Here is a tiny trained network, its code and every weight. The questions are about switching its units off for an input and a target symbol, where a switched-off unit gives its printed mean instead of its output.

import numpy as np


def w(rows, s, z=0):
    codes = np.array(rows[::2]) - 128.0
    scale = np.full(codes.shape[1], s)
    scale[-1] = z or s
    return codes * scale


def norm(h):
    return h / np.sqrt((h * h).mean(-1, keepdims=True) + 1e-5)


def f(y):
    return y / 2 * (1 + np.tanh(0.7978845608 * (y + 0.044715 * y**3)))


def softmax(a):
    e = np.exp(a - a.max(-1, keepdims=True))
    return e / e.sum(-1, keepdims=True)


def log_softmax(a):
    a = a - a.max(-1, keepdims=True)
    return a - np.log(np.exp(a).sum(-1, keepdims=True))


def net(x, mask):
    ids = ['αβγδεζθλμξστφψ'.index(c) for c in x.split()]
    T = len(ids)
    res = E[ids] + P[:T]
    r = norm(res)
    for j in range(2):
        rows = slice(2 * j, 2 * j + 2)
        q, k, v = (r @ M[0][rows].T for M in (Q, K, V))
        z = softmax(np.where(np.tri(T) > 0, q @ k.T / 2**0.5, -1e9)) @ v
        o = O[0][rows]
        res = res + np.where(mask[j], z, o[:, -1]) @ o[:, :-1]
    y = f(norm(res) @ A[0][:, :-1].T + A[0][:, -1])
    res = res + np.where(mask[2:18], y, B[0][:, -1]) @ B[0][:, :-1]
    return log_softmax(norm(res)[-1] @ U[:, :-1].T + U[:, -1])


Q, K, V, O, A, B = {}, {}, {}, {}, {}, {}
E = w([
[89,55,131,141,84,122,151,127,68],'α',
[85,55,133,138,93,93,163,136,73],'β',
[88,63,135,148,107,106,156,109,62],'γ',
[77,64,132,131,117,163,145,175,66],'δ',
[92,67,115,169,200,101,208,153,97],'ε',
[77,120,135,91,46,184,142,173,76],'ζ',
[6,189,124,157,160,129,29,110,158],'θ',
[155,42,115,91,143,76,116,153,53],'λ',
[112,154,105,123,128,89,222,38,74],'μ',
[142,138,98,77,67,91,158,255,150],'ξ',
[116,188,108,154,165,189,138,146,46],'σ',
[175,66,33,204,163,118,90,147,125],'τ',
[175,235,116,39,77,43,143,119,106],'φ',
[177,204,11,160,102,176,157,155,121],'ψ',
],0.0099)
P = w([
[190,91,235,246,66,133,162,135,64],'0',
[174,105,196,226,77,115,149,151,42],'1',
[161,108,169,207,85,115,143,153,37],'2',
[137,101,159,182,87,116,145,150,48],'3',
[121,93,145,168,106,116,150,147,57],'4',
[112,90,129,150,114,121,151,145,64],'5',
[104,82,115,135,119,130,152,139,72],'6',
[96,82,97,120,129,127,154,134,75],'7',
[86,80,82,105,135,125,155,131,83],'8',
[80,79,61,93,137,124,158,130,94],'9',
[66,69,44,75,145,135,157,131,97],'10',
[58,59,15,58,138,134,161,125,101],'11',
[36,60,2,55,141,123,151,122,103],'12',
],0.0066)
Q[0] = w([
[250,152,138,127,172,123,141,100,164],'head 0',
[123,124,97,101,108,112,150,166,51],'head 0',
[107,127,188,119,138,127,101,92,198],'head 1',
[56,61,112,129,117,76,129,124,59],'head 1',
],0.015)
K[0] = w([
[166,186,255,251,79,129,93,145,108],'head 0',
[105,165,6,79,154,128,96,79,175],'head 0',
[140,35,163,123,66,131,208,154,20],'head 1',
[24,129,94,55,164,155,83,123,175],'head 1',
],0.0085)
V[0] = w([
[254,103,140,38,169,109,158,164,96],'head 0',
[128,182,201,74,92,99,190,104,119],'head 0',
[152,71,94,122,61,46,136,172,167],'head 1',
[99,69,189,151,147,78,82,37,107],'head 1',
],0.0087)
O[0] = w([
[254,86,165,20,230,150,52,135,24,221],'head 0',
[82,167,36,26,180,192,194,185,77,72],'head 0',
[201,105,192,100,200,220,197,100,167,167],'head 1',
[47,88,84,30,125,130,59,79,228,252],'head 1',
],0.0084,0.0025)
A[0] = w([
[101,139,129,189,65,123,200,144,171,16],'neuron 0',
[107,107,95,44,168,127,123,179,105,19],'neuron 1',
[188,124,174,115,144,147,139,90,58,96],'neuron 2',
[82,127,93,88,111,71,57,107,209,73],'neuron 3',
[113,96,124,114,80,70,97,175,160,186],'neuron 4',
[100,176,51,147,131,55,53,212,85,53],'neuron 5',
[141,75,94,116,186,133,99,128,84,73],'neuron 6',
[177,134,4,123,164,108,72,155,106,112],'neuron 7',
[148,191,145,96,115,38,131,37,114,178],'neuron 8',
[208,142,227,186,97,108,62,127,210,97],'neuron 9',
[110,104,26,63,105,118,47,176,122,3],'neuron 10',
[194,108,184,59,95,107,94,170,111,85],'neuron 11',
[161,143,84,197,77,88,139,171,86,179],'neuron 12',
[154,149,180,81,77,178,156,90,219,94],'neuron 13',
[107,203,88,140,102,158,171,139,110,200],'neuron 14',
[78,107,104,165,145,120,174,79,125,41],'neuron 15',
],0.011,0.0049)
B[0] = w([
[114,183,96,45,62,121,129,185,88,161],'neuron 0',
[146,161,75,168,84,145,95,83,119,215],'neuron 1',
[167,137,84,95,114,109,115,172,174,250],'neuron 2',
[206,185,152,111,103,162,107,78,146,253],'neuron 3',
[186,130,140,158,185,174,87,154,139,241],'neuron 4',
[143,121,90,112,221,78,95,234,160,215],'neuron 5',
[116,145,126,111,72,93,110,88,91,218],'neuron 6',
[47,187,125,79,149,177,145,127,128,191],'neuron 7',
[156,122,72,178,107,183,66,160,102,157],'neuron 8',
[124,142,6,161,125,211,158,166,106,173],'neuron 9',
[107,161,145,131,189,160,188,56,123,242],'neuron 10',
[49,90,129,191,150,104,130,73,155,205],'neuron 11',
[118,192,148,120,165,109,119,65,162,205],'neuron 12',
[153,167,48,137,142,41,162,123,133,128],'neuron 13',
[143,77,157,157,162,89,98,96,143,188],'neuron 14',
[99,146,165,157,137,176,115,142,149,169],'neuron 15',
],0.011,0.0062)
U = w([
[89,173,65,129,21,75,94,185,196,106],'α',
[48,107,77,77,179,123,202,153,207,140],'β',
[146,128,151,81,115,193,138,78,226,90],'γ',
[87,117,173,98,100,223,83,210,111,252],'δ',
[88,54,216,186,167,168,116,124,152,164],'ε',
[55,195,204,74,114,96,166,120,79,165],'ζ',
[148,124,126,178,61,141,60,138,148,31],'θ',
[144,47,154,104,105,39,33,56,144,165],'λ',
[43,138,112,191,131,144,128,2,58,97],'μ',
[229,82,179,89,176,159,156,159,123,168],'ξ',
[67,131,111,155,210,36,85,220,104,209],'σ',
[129,62,23,216,126,171,93,190,138,136],'τ',
[158,165,28,28,92,154,102,188,49,28],'φ',
[203,207,132,224,125,89,133,80,103,86],'ψ',
],0.0077,0.0021)

Each question gives the input, a string of symbols that net reads in full, and the target symbol t.
The units are the heads (2 rows each of Q, K, V and O) and the neurons (one row each of A and B). Each row of codes is followed by its name. A weight is (code - 128) times the scale printed after its matrix; where a second scale follows, it is the last column's (O, A, B and U).
mask holds one flag per unit, heads first, then neurons. A switched-off unit (its flag False) gives its mean, the last column of its rows in O or B, instead of its output. The means were averaged over made-up inputs and are rounded, as every weight is.
A unit's drop is (log p(t) with every unit on - log p(t) with that unit switched off) / (log p(t) with every unit on - log p(t) with every unit switched off).
The circuit of an input: a set's keep is (log p(t) with only the set's units on - log p(t) with every unit switched off) / (log p(t) with every unit on - log p(t) with every unit switched off). Starting from the 12 units with the biggest drops (on a tie, the unit counted first), units are removed one at a time, each time the one whose removal leaves the highest keep (on an exact tie, the one counted first), for as long as the keep stays at least 0.8.
circuit, biggest first: the units of the circuit, biggest drop first
k most important neurons: the k neurons with the biggest drops, biggest first
which heads matter: for each layer, one digit per head in row order, 1 if its drop is at least 0.15 and else 0, layers parted by /
input μ δ β φ ψ δ ζ ε σ μ, target σ: circuit, biggest first	[head 1; neuron 5]
input ξ δ ζ θ, target σ: circuit, biggest first	[neuron 5]
input λ ζ γ δ μ ξ β, target ξ: which heads matter	01
input τ τ ζ δ ε δ, target ε: which heads matter	10
input τ γ δ ζ ε λ σ μ ψ δ ξ, target ψ: 2 most important neurons	[neuron 12; neuron 5]
input ε δ λ φ ψ γ ζ α σ λ β, target σ: circuit, biggest first	[head 1; neuron 5]
input τ ε λ β ζ, target λ: 2 most important neurons	[neuron 10; neuron 2]
input ξ λ δ δ β β μ γ β δ δ, target δ: which heads matter	11
input ψ δ λ δ τ γ, target τ: circuit, biggest first	[head 0; neuron 9]
input μ ε ξ μ β α β β, target β: which heads matter	11
input λ α τ δ α σ ζ, target σ: which heads matter	01
input β φ β δ φ ε γ β ε, target ε: which heads matter	10
input β θ ψ, target α: which heads matter	10
input ε β ξ μ β, target ξ: circuit, biggest first	[head 1]
input λ μ δ β, target μ: circuit, biggest first	[head 0; neuron 2; neuron 5]
input τ β γ φ θ ζ, target α: which heads matter	10
input λ μ ψ δ γ α β ζ β δ, target ζ: which heads matter	11
input σ β β δ β λ λ ζ ε, target λ: which heads matter	10
input λ ξ ε, target ξ: which heads matter	01
input ε β μ α θ ξ, target α: circuit, biggest first	[head 0]
input λ φ λ λ λ α ε β τ σ δ, target τ: 4 most important neurons	[neuron 9; neuron 3; neuron 10; neuron 6]
input β ξ ψ ξ β δ γ β, target δ: which heads matter	10
input ζ ε β δ μ β λ ψ ε, target ψ: 2 most important neurons	[neuron 12; neuron 5]
input α β ξ λ ξ β γ ψ γ ζ, target ψ: which heads matter	01
input β α μ β γ τ λ β β β λ β, target λ: which heads matter	11
input λ α μ ξ ψ α, target ψ: which heads matter	01
input β τ γ μ τ ζ, target τ: most important neuron	[neuron 9]
input δ μ β γ φ β ξ λ β τ β ξ, target τ: 2 most important neurons	[neuron 9; neuron 11]
input β β β δ ψ γ μ δ β α τ β ζ, target τ: 2 most important neurons	[neuron 9; neuron 3]
